Below are the code and all the weights of a small trained network. Each question names an input and a target symbol and asks about switching units off, where a switched-off unit gives its printed mean instead of its output.

import numpy as np


def w(rows, s, z=0):
    codes = np.array(rows[::2]) - 128.0
    scale = np.full(codes.shape[1], s)
    scale[-1] = z or s
    return codes * scale


def norm(h):
    return h / np.sqrt((h * h).mean(-1, keepdims=True) + 1e-5)


def f(y):
    return y / 2 * (1 + np.tanh(0.7978845608 * (y + 0.044715 * y**3)))


def softmax(a):
    e = np.exp(a - a.max(-1, keepdims=True))
    return e / e.sum(-1, keepdims=True)


def log_softmax(a):
    a = a - a.max(-1, keepdims=True)
    return a - np.log(np.exp(a).sum(-1, keepdims=True))


def net(x, mask):
    ids = ['ΓΞΠΩεζημ'.index(c) for c in x.split()]
    T = len(ids)
    res = E[ids] + P[:T]
    u = 0
    for l in range(2):
        r = norm(res)
        for j in range(3):
            rows = slice(4 * j, 4 * j + 4)
            q, k, v = (r @ M[l][rows].T for M in (Q, K, V))
            z = softmax(np.where(np.tri(T) > 0, q @ k.T / 4**0.5, -1e9)) @ v
            o = O[l][rows]
            res = res + np.where(mask[u + j], z, o[:, -1]) @ o[:, :-1]
        u += 3
        y = f(norm(res) @ A[l][:, :-1].T + A[l][:, -1])
        res = res + np.where(mask[u : u + 8], y, B[l][:, -1]) @ B[l][:, :-1]
        u += 8
    return log_softmax(norm(res)[-1] @ U[:, :-1].T + U[:, -1])


Q, K, V, O, A, B = {}, {}, {}, {}, {}, {}
E = w([
[122,242,119,168,208,191],'Γ',
[67,146,47,168,54,218],'Ξ',
[165,69,66,232,130,69],'Π',
[184,133,109,78,145,136],'Ω',
[113,140,136,35,146,94],'ε',
[126,179,126,233,2,187],'ζ',
[160,231,183,244,147,112],'η',
[138,110,192,136,96,101],'μ',
],0.016)
P = w([
[79,120,163,2,201,44],'0',
[214,184,181,144,160,124],'1',
[105,206,144,174,93,161],'2',
[66,223,163,139,107,181],'3',
[57,174,110,111,133,102],'4',
[123,211,105,137,110,75],'5',
[99,209,138,107,200,121],'6',
],0.0065)
Q[0] = w([
[125,39,102,80,170,111],'0.h0',
[188,175,139,100,197,148],'0.h0',
[121,147,105,192,128,75],'0.h0',
[160,255,139,90,68,151],'0.h0',
[164,76,217,129,190,125],'0.h1',
[170,79,86,153,152,232],'0.h1',
[227,118,70,132,122,221],'0.h1',
[143,83,110,90,196,126],'0.h1',
[10,81,162,145,134,77],'0.h2',
[179,202,119,141,171,102],'0.h2',
[186,134,76,105,132,154],'0.h2',
[144,34,124,97,162,159],'0.h2',
],0.0086)
K[0] = w([
[199,156,146,163,76,113],'0.h0',
[113,206,94,129,34,150],'0.h0',
[108,96,65,119,178,121],'0.h0',
[33,102,198,125,140,184],'0.h0',
[193,188,95,103,25,158],'0.h1',
[2,136,63,59,141,159],'0.h1',
[108,152,47,140,87,95],'0.h1',
[230,236,149,178,122,102],'0.h1',
[35,79,118,93,173,66],'0.h2',
[18,59,21,119,64,184],'0.h2',
[90,145,132,134,82,130],'0.h2',
[220,162,61,113,120,52],'0.h2',
],0.0084)
V[0] = w([
[97,153,136,86,155,70],'0.h0',
[97,170,184,96,174,90],'0.h0',
[209,69,125,116,142,131],'0.h0',
[111,64,140,141,113,139],'0.h0',
[254,192,174,180,196,96],'0.h1',
[214,153,129,145,124,63],'0.h1',
[189,95,139,179,121,65],'0.h1',
[212,112,216,132,103,108],'0.h1',
[63,82,104,124,91,94],'0.h2',
[80,167,159,143,125,124],'0.h2',
[132,98,111,90,153,149],'0.h2',
[150,153,116,70,60,206],'0.h2',
],0.0088)
O[0] = w([
[223,79,112,86,120,175,119],'0.h0',
[79,3,181,188,200,108,130],'0.h0',
[149,83,204,110,148,218,3],'0.h0',
[30,131,153,71,160,109,88],'0.h0',
[116,138,125,192,160,219,87],'0.h1',
[76,102,185,166,30,188,98],'0.h1',
[96,98,131,142,90,146,67],'0.h1',
[46,47,119,178,181,135,86],'0.h1',
[54,109,132,106,101,76,122],'0.h2',
[104,176,73,177,137,95,212],'0.h2',
[154,121,126,86,95,107,42],'0.h2',
[6,43,93,161,100,140,240],'0.h2',
],0.0063,0.0054)
A[0] = w([
[41,236,186,223,112,89,190],'0.n0',
[135,175,176,101,105,165,252],'0.n1',
[2,106,224,210,233,163,135],'0.n2',
[90,76,131,146,94,178,75],'0.n3',
[99,159,97,35,119,101,239],'0.n4',
[86,92,170,178,198,22,119],'0.n5',
[118,48,176,123,195,157,212],'0.n6',
[155,138,105,148,152,71,109],'0.n7',
],0.0083,0.0029)
B[0] = w([
[148,26,160,198,165,166,251],'0.n0',
[88,79,12,253,63,26,145],'0.n1',
[218,180,106,211,216,36,179],'0.n2',
[69,158,126,90,203,43,138],'0.n3',
[109,37,81,199,211,157,162],'0.n4',
[78,216,75,160,133,123,140],'0.n5',
[101,73,117,206,118,129,137],'0.n6',
[173,135,123,122,157,230,137],'0.n7',
],0.0067,0.013)
Q[1] = w([
[139,151,70,166,149,220],'1.h0',
[139,50,73,127,183,74],'1.h0',
[114,162,78,88,233,133],'1.h0',
[118,100,145,133,137,196],'1.h0',
[82,130,51,217,234,88],'1.h1',
[79,102,173,69,205,162],'1.h1',
[62,60,92,45,154,153],'1.h1',
[81,123,94,236,196,135],'1.h1',
[133,166,46,253,138,172],'1.h2',
[84,96,101,76,254,46],'1.h2',
[62,46,64,186,68,87],'1.h2',
[123,145,146,36,70,124],'1.h2',
],0.0082)
K[1] = w([
[219,110,161,139,116,80],'1.h0',
[204,162,134,148,105,133],'1.h0',
[87,202,60,93,125,132],'1.h0',
[135,122,168,138,158,97],'1.h0',
[120,114,199,77,113,115],'1.h1',
[127,153,133,210,152,153],'1.h1',
[135,90,120,150,98,154],'1.h1',
[167,130,153,49,140,66],'1.h1',
[64,128,49,111,9,118],'1.h2',
[123,140,172,143,108,138],'1.h2',
[97,223,117,130,135,203],'1.h2',
[171,164,128,142,176,104],'1.h2',
],0.011)
V[1] = w([
[181,100,157,97,161,204],'1.h0',
[182,123,98,75,28,73],'1.h0',
[124,193,56,52,82,76],'1.h0',
[159,141,131,87,182,138],'1.h0',
[110,166,34,216,185,209],'1.h1',
[186,210,102,127,183,139],'1.h1',
[103,171,1,108,146,66],'1.h1',
[159,182,130,211,115,233],'1.h1',
[117,173,83,55,124,89],'1.h2',
[150,123,204,116,63,95],'1.h2',
[84,102,243,200,90,119],'1.h2',
[14,165,92,124,83,131],'1.h2',
],0.0098)
O[1] = w([
[175,161,93,61,99,88,47],'1.h0',
[144,96,97,202,113,164,63],'1.h0',
[163,92,101,242,118,138,43],'1.h0',
[168,114,123,92,166,80,60],'1.h0',
[133,138,72,104,163,81,255],'1.h1',
[157,45,138,111,137,32,133],'1.h1',
[90,72,85,182,162,130,231],'1.h1',
[140,134,98,175,12,57,129],'1.h1',
[150,152,1,198,204,87,80],'1.h2',
[146,114,151,181,74,131,43],'1.h2',
[169,149,134,67,62,172,133],'1.h2',
[30,138,58,155,85,180,217],'1.h2',
],0.0077)
A[1] = w([
[214,115,83,92,89,107,5],'1.n0',
[95,96,59,150,136,123,161],'1.n1',
[37,128,100,175,144,130,200],'1.n2',
[128,68,41,2,122,171,167],'1.n3',
[51,42,179,170,104,76,124],'1.n4',
[101,134,162,116,216,130,66],'1.n5',
[73,139,99,145,131,111,161],'1.n6',
[188,91,153,71,139,112,123],'1.n7',
],0.0091,0.0021)
B[1] = w([
[147,2,114,140,101,77,122],'1.n0',
[131,138,101,95,183,169,202],'1.n1',
[149,139,88,72,117,151,254],'1.n2',
[95,115,74,156,140,135,143],'1.n3',
[89,155,97,124,68,64,176],'1.n4',
[53,106,127,108,160,75,154],'1.n5',
[149,172,106,67,180,110,191],'1.n6',
[88,131,176,52,73,223,134],'1.n7',
],0.0084,0.0085)
U = w([
[147,111,136,133,147,12,96],'Γ',
[192,92,112,229,184,124,142],'Ξ',
[132,94,155,178,89,148,160],'Π',
[186,155,136,99,146,142,136],'Ω',
[136,79,142,97,178,154,101],'ε',
[101,152,64,178,148,101,209],'ζ',
[227,213,114,128,160,76,74],'η',
[80,116,160,94,180,80,2],'μ',
],0.011,0.0032)

Each question gives the input, a string of symbols that net reads in full, and the target symbol t.
The units are the heads (4 rows each of Q, K, V and O) and the neurons (one row each of A and B). Each row of codes is followed by its name. A weight is (code - 128) times the scale printed after its matrix; where a second scale follows, it is the last column's (O, A, B and U).
mask holds one flag per unit, layer by layer, with each layer's heads first. A switched-off unit (its flag False) gives its mean, the last column of its rows in O or B, instead of its output. The means were averaged over made-up inputs and are rounded, as every weight is.
A unit's drop is (log p(t) with every unit on - log p(t) with that unit switched off) / (log p(t) with every unit on - log p(t) with every unit switched off).
The circuit of an input: a set's keep is (log p(t) with only the set's units on - log p(t) with every unit switched off) / (log p(t) with every unit on - log p(t) with every unit switched off). Starting from the 12 units with the biggest drops (on a tie, the unit counted first), units are removed one at a time, each time the one whose removal leaves the highest keep (on an exact tie, the one counted first), for as long as the keep stays at least 0.8.
units of the circuit, in order: the units of the circuit, biggest drop first
unit that matters most: the unit with the biggest drop
top k neurons: the k neurons with the biggest drops, biggest first
top k neurons in layer l: the k neurons of layer l with the biggest drops, biggest first
which heads matter: for each layer, one digit per head in row order, 1 if its drop is at least 0.15 and else 0, layers parted by /
drop of u: that unit's drop, to one decimal
input ε ζ ζ ε ζ Π, target ε: unit that matters most -> 1.h1
input Ξ ζ Ω Ξ, target Ξ: units of the circuit, in order -> (0.h1; 1.h0)
input μ ζ Π, target μ: which heads matter -> 110 / 100
input Ω ζ Γ, target Ω: which heads matter -> 100 / 111
input μ μ μ Ξ μ Γ ζ, target μ: units of the circuit, in order -> (1.h0; 0.h0; 1.h2)
input Π Γ Ξ μ Π, target Π: top 2 neurons -> (0.n2; 0.n4)
input Ξ μ Ω, target Ξ: units of the circuit, in order -> (0.h1; 1.h0; 1.h1)
input Γ ζ Ω, target Γ: units of the circuit, in order -> (1.h1; 1.h2)
input Π Ξ μ, target Π: top 3 neurons in layer 0 -> (0.n4; 0.n0; 0.n2)
input Γ Ω Γ Ξ ζ Ω Π, target Γ: which heads matter -> 111 / 110
input Ξ ζ Π ζ, target Ξ: units of the circuit, in order -> (0.h1; 1.h0; 1.h1)
input Π ε Ξ, target Π: which heads matter -> 111 / 010
input μ μ ζ η Π, target μ: which heads matter -> 110 / 101
input Π η Ω, target Π: unit that matters most -> 0.h2
input Ξ ζ μ Ω ζ μ, target Ξ: units of the circuit, in order -> (0.h1; 0.n2)
input Ξ ζ η ζ η Π Ω, target Ξ: units of the circuit, in order -> (0.h1; 1.h0)
input Ξ Ω ζ Π Ξ ε, target Ξ: top 2 neurons -> (0.n0; 0.n2)
input Γ Ω Ω ζ ζ Γ, target Γ: which heads matter -> 110 / 111
input Ξ ζ ζ ζ ε Γ, target Ξ: which heads matter -> 010 / 100
input μ μ ε μ, target Γ: unit that matters most -> 0.n2
input Γ ζ Γ Γ, target η: which heads matter -> 010 / 100
input Γ Ξ ζ, target Γ: which heads matter -> 100 / 010
input μ ε ζ Ω Γ, target μ: units of the circuit, in order -> (1.h2; 1.n5; 0.h0)
input μ ζ Ξ ζ, target μ: which heads matter -> 110 / 100
input Π Γ Ξ Π η, target Π: top 3 neurons -> (0.n0; 0.n4; 0.n2)
input Γ ζ μ μ, target Γ: drop of 1.h2 -> 0.2
